Below is a small trained network, with its code and all its weights. Each question gives an input and a class and asks what happens when units are switched off, that is, made to give their printed mean instead of their output.

import numpy as np


def w(rows, s, z=0):
    codes = np.array(rows[::2]) - 128.0
    scale = np.full(codes.shape[1], s)
    scale[-1] = z or s
    return codes * scale


def norm(h):
    return h / np.sqrt((h * h).mean(-1, keepdims=True) + 1e-5)


def f(y):
    return y / 2 * (1 + np.tanh(0.7978845608 * (y + 0.044715 * y**3)))


def log_softmax(a):
    a = a - a.max(-1, keepdims=True)
    return a - np.log(np.exp(a).sum(-1, keepdims=True))


def net(x, mask):
    res = np.array(x, float).reshape(1, 7) / 4 @ E
    u = 0
    for l in range(2):
        y = f(norm(res) @ A[l][:, :-1].T + A[l][:, -1])
        res = res + np.where(mask[u : u + 9], y, B[l][:, -1]) @ B[l][:, :-1]
        u += 9
    return log_softmax(norm(res)[-1] @ U[:, :-1].T + U[:, -1])


A, B = {}, {}
E = w([
[141,167,72,160,83,113,2,86,86,177],'x0',
[113,78,82,19,107,74,156,138,165,189],'x1',
[247,87,107,146,43,206,153,103,118,143],'x2',
[45,126,109,114,97,96,152,47,189,75],'x3',
[55,131,146,64,203,177,143,148,67,100],'x4',
[202,81,58,17,37,77,136,95,97,71],'x5',
[190,180,43,160,176,133,148,188,166,103],'x6',
],0.0056)
A[0] = w([
[140,110,66,147,47,121,131,25,151,136,122],'0.n0',
[194,163,141,233,138,86,55,223,226,99,126],'0.n1',
[4,127,217,167,193,105,136,78,167,125,83],'0.n2',
[50,72,174,55,152,114,145,75,141,199,47],'0.n3',
[73,179,181,143,167,207,67,207,123,182,103],'0.n4',
[115,130,88,111,151,59,174,133,211,49,161],'0.n5',
[143,215,123,149,131,127,151,102,108,255,252],'0.n6',
[118,138,153,90,156,115,249,164,209,93,79],'0.n7',
[158,183,181,118,170,17,107,158,68,131,33],'0.n8',
],0.0066,0.0024)
B[0] = w([
[141,80,67,134,116,66,73,88,186,141,233],'0.n0',
[108,179,139,49,157,103,164,173,95,21,239],'0.n1',
[154,177,254,186,126,167,148,48,105,177,254],'0.n2',
[186,181,161,97,121,129,87,237,115,74,211],'0.n3',
[107,36,92,60,165,95,140,73,124,140,243],'0.n4',
[153,146,142,93,178,185,143,204,119,72,214],'0.n5',
[110,77,143,136,138,73,78,100,89,84,220],'0.n6',
[104,151,62,139,83,91,147,129,97,76,225],'0.n7',
[135,114,140,148,138,124,48,160,94,96,161],'0.n8',
],0.0077,0.0042)
A[1] = w([
[69,70,70,177,232,74,214,98,90,166,188],'1.n0',
[169,37,231,90,44,131,167,140,69,131,185],'1.n1',
[148,188,208,160,185,151,167,118,56,105,219],'1.n2',
[111,114,187,188,212,167,169,49,147,235,3],'1.n3',
[122,94,66,78,125,78,202,154,182,78,122],'1.n4',
[122,186,118,239,141,241,108,192,90,61,183],'1.n5',
[168,201,208,216,106,56,157,68,178,145,185],'1.n6',
[59,124,133,209,128,106,172,70,158,253,180],'1.n7',
[215,143,89,245,31,133,90,121,138,136,72],'1.n8',
],0.0063,0.0038)
B[1] = w([
[181,72,72,77,78,153,85,129,123,126,169],'1.n0',
[120,141,81,158,188,172,225,102,141,103,210],'1.n1',
[82,139,143,142,208,97,94,156,61,132,255],'1.n2',
[122,107,76,128,71,254,170,59,171,225,153],'1.n3',
[129,122,71,29,94,168,204,96,145,121,194],'1.n4',
[120,119,189,112,198,53,94,144,78,98,194],'1.n5',
[161,67,95,119,160,162,189,148,138,130,172],'1.n6',
[168,114,171,220,167,136,126,95,92,194,147],'1.n7',
[113,116,180,202,130,126,93,143,137,185,177],'1.n8',
],0.0086,0.0063)
U = w([
[132,85,70,71,67,70,66,67,140,140,174],'0',
[71,239,157,173,58,181,140,222,200,170,1],'1',
[81,123,195,185,213,200,190,47,86,195,118],'2',
[164,118,32,50,96,159,247,154,160,65,172],'3',
[73,178,169,80,226,87,136,210,63,45,197],'4',
[170,95,158,232,68,73,53,109,143,197,159],'5',
[93,197,201,136,46,162,150,206,194,182,1],'6',
],0.011,0.0062)

Each question gives the input, the list of numbers given to net, and the class t.
The units are the neurons (one row each of A and B). Each row of codes is followed by its name. A weight is (code - 128) times the scale printed after its matrix; where a second scale follows, it is the last column's (A, B and U).
mask holds one flag per neuron, layer by layer. A switched-off neuron (its flag False) gives its mean, the last column of its row in B, instead of its output. The means were averaged over made-up inputs and are rounded, as every weight is.
A unit's drop is (log p(t) with every unit on - log p(t) with that unit switched off) / (log p(t) with every unit on - log p(t) with every unit switched off).
The circuit of an input: a set's keep is (log p(t) with only the set's units on - log p(t) with every unit switched off) / (log p(t) with every unit on - log p(t) with every unit switched off). Starting from the 12 units with the biggest drops (on a tie, the unit counted first), units are removed one at a time, each time the one whose removal leaves the highest keep (on an exact tie, the one counted first), for as long as the keep stays at least 0.8.
circuit, biggest first: the units of the circuit, biggest drop first
unit that matters most: the unit with the biggest drop
top k neurons: the k neurons with the biggest drops, biggest first
k most important neurons of layer l: the k neurons of layer l with the biggest drops, biggest first
drop when u is switched off: that unit's drop, to one decimal
input [-2,-3,7,7,-8,-6,1], class 3: unit that matters most : 0.n1
input [1,4,-1,-6,-3,1,-6], class 3: 2 most important neurons of layer 0 : (0.n2 0.n0)
input [0,7,-3,-3,-2,-6,5], class 3: top 3 neurons : (0.n4 1.n0 1.n4)
input [6,4,-3,-4,-2,-7,-2], class 5: top 4 neurons : (0.n4 0.n5 1.n4 1.n0)
input [-1,1,-2,-5,-8,3,1], class 3: top 3 neurons : (0.n1 1.n4 1.n2)
input [1,7,-3,-3,7,2,3], class 3: 4 most important neurons of layer 1 : (1.n2 1.n4 1.n5 1.n8)
input [8,1,0,-2,-7,8,2], class 5: top 2 neurons : (1.n8 0.n4)
input [8,-5,5,-6,0,-3,-2], class 4: top 2 neurons : (0.n1 0.n0)
input [6,6,-3,1,5,-4,0], class 2: top 2 neurons : (0.n2 0.n1)
input [-3,5,1,1,-7,-7,-1], class 4: top 2 neurons : (0.n1 0.n2)
input [-3,8,4,-3,4,-1,-5], class 3: circuit, biggest first : (0.n2 1.n2)
input [5,2,3,-3,-5,5,-4], class 5: circuit, biggest first : (1.n8 0.n4)
input [-3,-6,1,7,8,1,-3], class 2: top 2 neurons : (0.n2 0.n1)
input [0,4,7,-4,-8,1,0], class 5: unit that matters most : 1.n8
input [1,3,5,7,4,3,-8], class 3: top 2 neurons : (1.n1 0.n3)
input [-3,-8,-8,-3,6,-3,-1], class 2: top 2 neurons : (0.n2 1.n3)
input [6,0,-6,8,-3,-2,-8], class 2: top 2 neurons : (0.n2 1.n6)
input [-7,-7,-6,-3,5,-5,-4], class 2: top 2 neurons : (0.n2 1.n3)
input [-8,-5,-4,0,6,-4,-7], class 2: drop when 1.n3 is switched off : 0.1
input [-3,0,-1,2,3,-6,-1], class 2: drop when 0.n2 is switched off : 0.6
input [-2,-8,6,0,-5,-2,6], class 4: drop when 0.n1 is switched off : 0.3
input [3,3,7,-5,-6,3,-4], class 5: circuit, biggest first : (1.n8)
input [-1,0,-5,3,6,8,5], class 3: drop when 1.n2 is switched off : 0.2
